Here is a tiny trained network, its code and every weight. The questions are about switching its units off for an input and a class, where a switched-off unit gives its printed mean instead of its output.

import numpy as np


def w(rows, s, z=0):
    codes = np.array(rows[::2]) - 128.0
    scale = np.full(codes.shape[1], s)
    scale[-1] = z or s
    return codes * scale


def f(y):
    return np.maximum(y, 0)


def log_softmax(a):
    a = a - a.max(-1, keepdims=True)
    return a - np.log(np.exp(a).sum(-1, keepdims=True))


def net(x, mask):
    res = np.array(x, float).reshape(1, 7) / 4 @ E
    y = f(res @ A[0][:, :-1].T + A[0][:, -1])
    res = res + np.where(mask, y, B[0][:, -1]) @ B[0][:, :-1]
    return log_softmax(res[-1] @ U[:, :-1].T + U[:, -1])


A, B = {}, {}
E = w([
[142,223,136,134,32,48,139,146,65,172],'x0',
[225,112,104,142,120,134,168,19,156,89],'x1',
[242,76,114,110,74,90,104,152,205,131],'x2',
[153,1,117,132,226,65,108,196,160,102],'x3',
[149,65,149,166,154,134,151,153,34,194],'x4',
[154,125,124,124,148,207,122,199,100,19],'x5',
[117,169,114,147,162,104,172,46,100,82],'x6',
],0.0037)
A[0] = w([
[130,121,129,126,122,129,124,169,126,136,132],'n0',
[117,95,127,127,186,102,143,145,80,144,90],'n1',
[109,71,132,137,177,123,123,123,138,135,148],'n2',
[118,134,129,131,135,144,128,133,125,116,154],'n3',
[137,116,133,127,82,136,108,251,126,163,108],'n4',
[93,187,131,137,90,134,133,87,93,201,115],'n5',
[111,144,129,130,134,150,128,129,122,108,154],'n6',
[121,91,122,118,129,145,109,103,197,135,56],'n7',
[131,123,129,129,122,130,126,157,129,134,122],'n8',
[125,133,128,127,125,128,129,124,125,134,123],'n9',
[117,105,122,136,145,134,125,128,143,133,101],'n10',
[107,164,132,133,104,131,132,102,108,173,117],'n11',
[122,113,128,129,155,117,132,133,107,134,96],'n12',
[109,169,130,136,104,127,129,100,102,171,108],'n13',
[116,91,133,131,154,125,130,125,136,134,148],'n14',
[121,193,135,136,98,44,124,127,135,98,83],'n15',
[53,194,131,131,154,218,132,128,101,45,156],'n16',
[140,100,128,129,153,118,137,151,102,137,186],'n17',
[122,104,132,129,167,115,131,128,104,134,97],'n18',
[117,96,129,119,158,139,123,122,147,134,92],'n19',
[115,101,129,133,173,104,134,141,82,138,85],'n20',
[119,142,130,128,118,129,131,117,120,146,121],'n21',
[200,112,125,139,114,151,135,80,124,110,103],'n22',
[115,156,128,128,109,121,126,106,107,154,111],'n23',
[210,136,127,128,102,135,139,80,125,99,128],'n24',
[156,153,123,126,121,81,136,111,151,91,176],'n25',
[108,195,127,122,97,88,132,104,125,152,245],'n26',
[177,104,129,123,129,133,135,98,138,117,108],'n27',
[120,100,125,119,133,137,111,111,182,129,42],'n28',
[122,119,121,130,131,132,123,125,145,129,58],'n29',
[154,120,127,131,124,134,127,110,127,122,108],'n30',
[130,119,129,128,113,132,119,197,125,143,118],'n31',
],0.013,0.0011)
B[0] = w([
[134,119,137,114,112,133,123,172,113,125,157],'n0',
[65,119,120,213,116,139,109,145,109,124,190],'n1',
[111,115,136,205,178,92,134,148,161,153,199],'n2',
[120,139,128,118,150,134,123,123,112,124,149],'n3',
[172,109,161,59,75,133,104,251,81,126,212],'n4',
[45,110,182,99,66,140,197,83,145,151,236],'n5',
[113,134,122,106,159,146,125,117,116,116,160],'n6',
[189,117,155,115,183,109,174,128,157,148,176],'n7',
[133,126,136,117,122,130,123,158,117,131,148],'n8',
[122,126,132,126,123,127,133,125,129,128,137],'n9',
[127,124,140,148,152,107,137,138,141,141,155],'n10',
[78,117,162,112,90,132,170,100,136,141,194],'n11',
[100,127,123,167,123,130,121,133,119,125,154],'n12',
[76,112,163,104,89,134,161,96,147,154,197],'n13',
[121,118,131,177,154,109,134,146,152,136,171],'n14',
[110,153,64,112,106,40,84,100,168,120,193],'n15',
[61,157,107,30,254,213,114,87,95,64,254],'n16',
[109,121,151,160,120,151,104,179,121,140,178],'n17',
[93,132,121,183,125,126,120,130,119,129,165],'n18',
[126,128,139,159,164,104,139,141,154,155,168],'n19',
[73,119,117,194,117,138,110,137,106,121,179],'n20',
[108,123,140,122,112,128,145,116,130,133,155],'n21',
[198,140,132,156,92,182,149,79,102,129,184],'n22',
[93,118,146,110,97,126,150,105,144,146,177],'n23',
[195,134,105,163,67,176,134,59,97,116,194],'n24',
[158,156,71,125,111,102,91,94,130,121,176],'n25',
[69,138,104,90,80,56,118,90,166,128,220],'n26',
[190,143,141,154,126,152,155,102,124,124,173],'n27',
[166,127,145,110,173,118,163,135,157,147,164],'n28',
[135,128,139,121,147,123,134,125,132,144,137],'n29',
[154,130,130,138,120,148,134,110,121,129,148],'n30',
[143,111,142,98,101,135,118,196,101,127,175],'n31',
],0.026,0.0062)
U = w([
[86,187,103,65,252,213,113,98,84,45,204],'0',
[135,192,30,96,99,16,48,93,187,103,38],'1',
[189,94,161,151,234,70,182,145,245,184,2],'2',
[248,157,103,175,80,202,156,64,79,116,223],'3',
[65,79,125,246,158,111,83,168,106,152,136],'4',
[39,117,183,80,40,104,212,69,169,177,43],'5',
[178,76,173,66,85,123,69,254,61,136,237],'6',
],0.0039,0.00032)

Each question gives the input, the list of numbers given to net, and the class t.
The units are the neurons (one row each of A and B). Each row of codes is followed by its name. A weight is (code - 128) times the scale printed after its matrix; where a second scale follows, it is the last column's (A, B and U).
mask holds one flag per neuron, in row order. A switched-off neuron (its flag False) gives its mean, the last column of its row in B, instead of its output. The means were averaged over made-up inputs and are rounded, as every weight is.
A unit's drop is (log p(t) with every unit on - log p(t) with that unit switched off) / (log p(t) with every unit on - log p(t) with every unit switched off).
The circuit of an input: a set's keep is (log p(t) with only the set's units on - log p(t) with every unit switched off) / (log p(t) with every unit on - log p(t) with every unit switched off). Starting from the 12 units with the biggest drops (on a tie, the unit counted first), units are removed one at a time, each time the one whose removal leaves the highest keep (on an exact tie, the one counted first), for as long as the keep stays at least 0.8.
circuit, biggest first: the units of the circuit, biggest drop first
k most important neurons: the k neurons with the biggest drops, biggest first
drop of u: that unit's drop, to one decimal
input [-3,1,-1,-3,7,4,8], class 0: circuit, biggest first	[n16]
input [3,-1,4,0,-6,-6,-1], class 1: circuit, biggest first	[n15; n25]
input [-6,3,6,-8,-3,-7,-1], class 3: circuit, biggest first	[n24; n22]
input [-1,1,7,5,-6,-7,4], class 2: circuit, biggest first	[n7; n28]
input [8,5,3,5,-4,-8,-7], class 1: circuit, biggest first	[n15; n25]
input [3,-5,5,-3,0,6,6], class 0: circuit, biggest first	[n16; n5]
input [-5,-7,4,-4,-5,-8,-7], class 6: circuit, biggest first	[n4; n31]
input [8,-4,0,6,7,-4,2], class 4: circuit, biggest first	[n1; n20]
input [7,7,7,6,6,7,-3], class 3: 3 most important neurons	[n24; n22; n27]
input [0,-5,2,2,-2,-2,8], class 1: 2 most important neurons	[n5; n16]
input [7,2,3,3,-4,-5,-2], class 1: 2 most important neurons	[n15; n25]
input [-2,6,2,-8,2,7,-1], class 3: 2 most important neurons	[n24; n22]
input [-6,7,-3,-4,5,3,-5], class 3: 2 most important neurons	[n22; n24]
input [1,-7,4,7,8,6,-8], class 6: circuit, biggest first	[n4]
input [1,8,-7,3,-4,-2,5], class 0: drop of n5	0.1
input [3,-5,-6,-2,8,6,4], class 0: drop of n16	2.3
input [-6,4,2,7,-3,3,-6], class 2: drop of n18	0.0
